Here is a tiny trained network, its code and every weight. The questions are about switching its units off for an input and a class, where a switched-off unit gives its printed mean instead of its output.

import numpy as np


def w(rows, s, z=0):
    codes = np.array(rows[::2]) - 128.0
    scale = np.full(codes.shape[1], s)
    scale[-1] = z or s
    return codes * scale


def f(y):
    return np.maximum(y, 0)


def log_softmax(a):
    a = a - a.max(-1, keepdims=True)
    return a - np.log(np.exp(a).sum(-1, keepdims=True))


def net(x, mask):
    res = np.array(x, float).reshape(1, 8) / 4 @ E
    y = f(res @ A[0][:, :-1].T + A[0][:, -1])
    res = res + np.where(mask, y, B[0][:, -1]) @ B[0][:, :-1]
    return log_softmax(res[-1] @ U[:, :-1].T + U[:, -1])


A, B = {}, {}
E = w([
[127,199,198,175,94,158,148,105],'x0',
[168,77,1,89,145,149,104,115],'x1',
[112,128,107,84,141,52,210,110],'x2',
[206,196,90,81,199,106,101,56],'x3',
[185,33,117,94,185,54,77,171],'x4',
[128,177,163,82,96,138,128,126],'x5',
[117,214,139,108,195,130,137,120],'x6',
[178,157,13,201,137,117,162,84],'x7',
],0.0098)
A[0] = w([
[58,139,87,101,99,119,161,91,107],'neuron 0',
[56,109,135,35,125,190,109,198,254],'neuron 1',
[127,133,30,139,51,221,110,130,240],'neuron 2',
[193,115,174,173,178,181,35,177,238],'neuron 3',
[66,101,117,171,118,138,227,223,157],'neuron 4',
[149,154,83,249,144,131,160,53,101],'neuron 5',
],0.014,0.0025)
B[0] = w([
[141,77,156,152,74,113,100,81,176],'neuron 0',
[196,43,241,211,133,121,152,116,247],'neuron 1',
[135,104,111,67,71,105,199,221,227],'neuron 2',
[54,144,114,138,159,99,136,213,233],'neuron 3',
[63,144,161,67,116,130,123,138,225],'neuron 4',
[136,175,124,164,125,251,180,147,237],'neuron 5',
],0.015)
U = w([
[105,155,107,127,82,104,84,92,35],'0',
[64,224,172,81,153,120,142,119,247],'1',
[94,144,54,110,89,168,157,141,184],'2',
[121,38,54,77,170,52,92,163,195],'3',
[129,125,140,170,84,179,143,97,203],'4',
[123,197,120,156,181,170,123,76,36],'5',
[108,84,119,121,116,116,117,79,4],'6',
[4,126,137,160,73,146,109,161,138],'7',
],0.012,0.0041)

Each question gives the input, the list of numbers given to net, and the class t.
The units are the neurons (one row each of A and B). Each row of codes is followed by its name. A weight is (code - 128) times the scale printed after its matrix; where a second scale follows, it is the last column's (A, B and U).
mask holds one flag per neuron, in row order. A switched-off neuron (its flag False) gives its mean, the last column of its row in B, instead of its output. The means were averaged over made-up inputs and are rounded, as every weight is.
A unit's drop is (log p(t) with every unit on - log p(t) with that unit switched off) / (log p(t) with every unit on - log p(t) with every unit switched off).
The circuit of an input: a set's keep is (log p(t) with only the set's units on - log p(t) with every unit switched off) / (log p(t) with every unit on - log p(t) with every unit switched off). Starting from all 6 units, units are removed one at a time, each time the one whose removal leaves the highest keep (on an exact tie, the one counted first), for as long as the keep stays at least 0.8.
circuit, biggest first: the units of the circuit, biggest drop first
unit that matters most: the unit with the biggest drop
k most important neurons: the k neurons with the biggest drops, biggest first
drop of u: that unit's drop, to one decimal
input [-4,-2,5,-7,0,-5,7,3], class 1: unit that matters most : neuron 4
input [8,-2,3,1,-2,3,8,2], class 5: 2 most important neurons : neuron 2; neuron 1
input [5,-5,-1,4,4,-1,-2,4], class 5: circuit, biggest first : neuron 2; neuron 4; neuron 1
input [-2,8,4,6,-6,-7,0,-8], class 6: circuit, biggest first : neuron 5; neuron 3; neuron 0
input [2,-7,7,0,6,5,1,7], class 5: circuit, biggest first : neuron 2; neuron 3; neuron 4; neuron 1
input [3,-2,3,1,6,-5,5,4], class 5: 3 most important neurons : neuron 2; neuron 1; neuron 4
input [5,-8,1,5,-1,-5,-2,-4], class 1: circuit, biggest first : neuron 1; neuron 0
input [7,-5,-6,5,-8,2,8,3], class 5: 2 most important neurons : neuron 5; neuron 1
input [2,-1,7,6,7,5,-3,-8], class 3: 3 most important neurons : neuron 5; neuron 0; neuron 4
input [-3,-2,1,5,-4,0,1,0], class 5: 4 most important neurons : neuron 2; neuron 1; neuron 4; neuron 3
input [5,-1,1,5,2,8,-5,-7], class 4: 3 most important neurons : neuron 4; neuron 1; neuron 2
input [1,6,-3,0,8,0,3,7], class 2: circuit, biggest first : neuron 5; neuron 1
input [8,3,-2,8,-2,-6,0,-1], class 2: circuit, biggest first : neuron 1; neuron 5
input [0,1,-2,7,7,8,4,-2], class 3: circuit, biggest first : neuron 5
input [6,7,8,5,-2,0,2,-5], class 4: 3 most important neurons : neuron 3; neuron 4; neuron 0
input [4,-4,8,5,7,-1,-2,-2], class 3: 3 most important neurons : neuron 5; neuron 4; neuron 1
input [2,-1,0,7,-8,2,-7,1], class 2: 2 most important neurons : neuron 1; neuron 2
input [-4,-3,4,8,1,-5,3,-1], class 3: 2 most important neurons : neuron 5; neuron 4
input [-3,1,-6,-2,1,2,7,5], class 2: 2 most important neurons : neuron 1; neuron 4
input [-2,8,5,-8,1,3,5,-7], class 4: circuit, biggest first : neuron 1
input [7,1,7,-1,2,-6,1,-3], class 1: drop of neuron 3 : 0.1
input [-8,3,3,-3,0,6,6,4], class 3: drop of neuron 5 : 1.3
input [-6,2,-6,0,-2,2,4,-1], class 3: drop of neuron 5 : 0.6
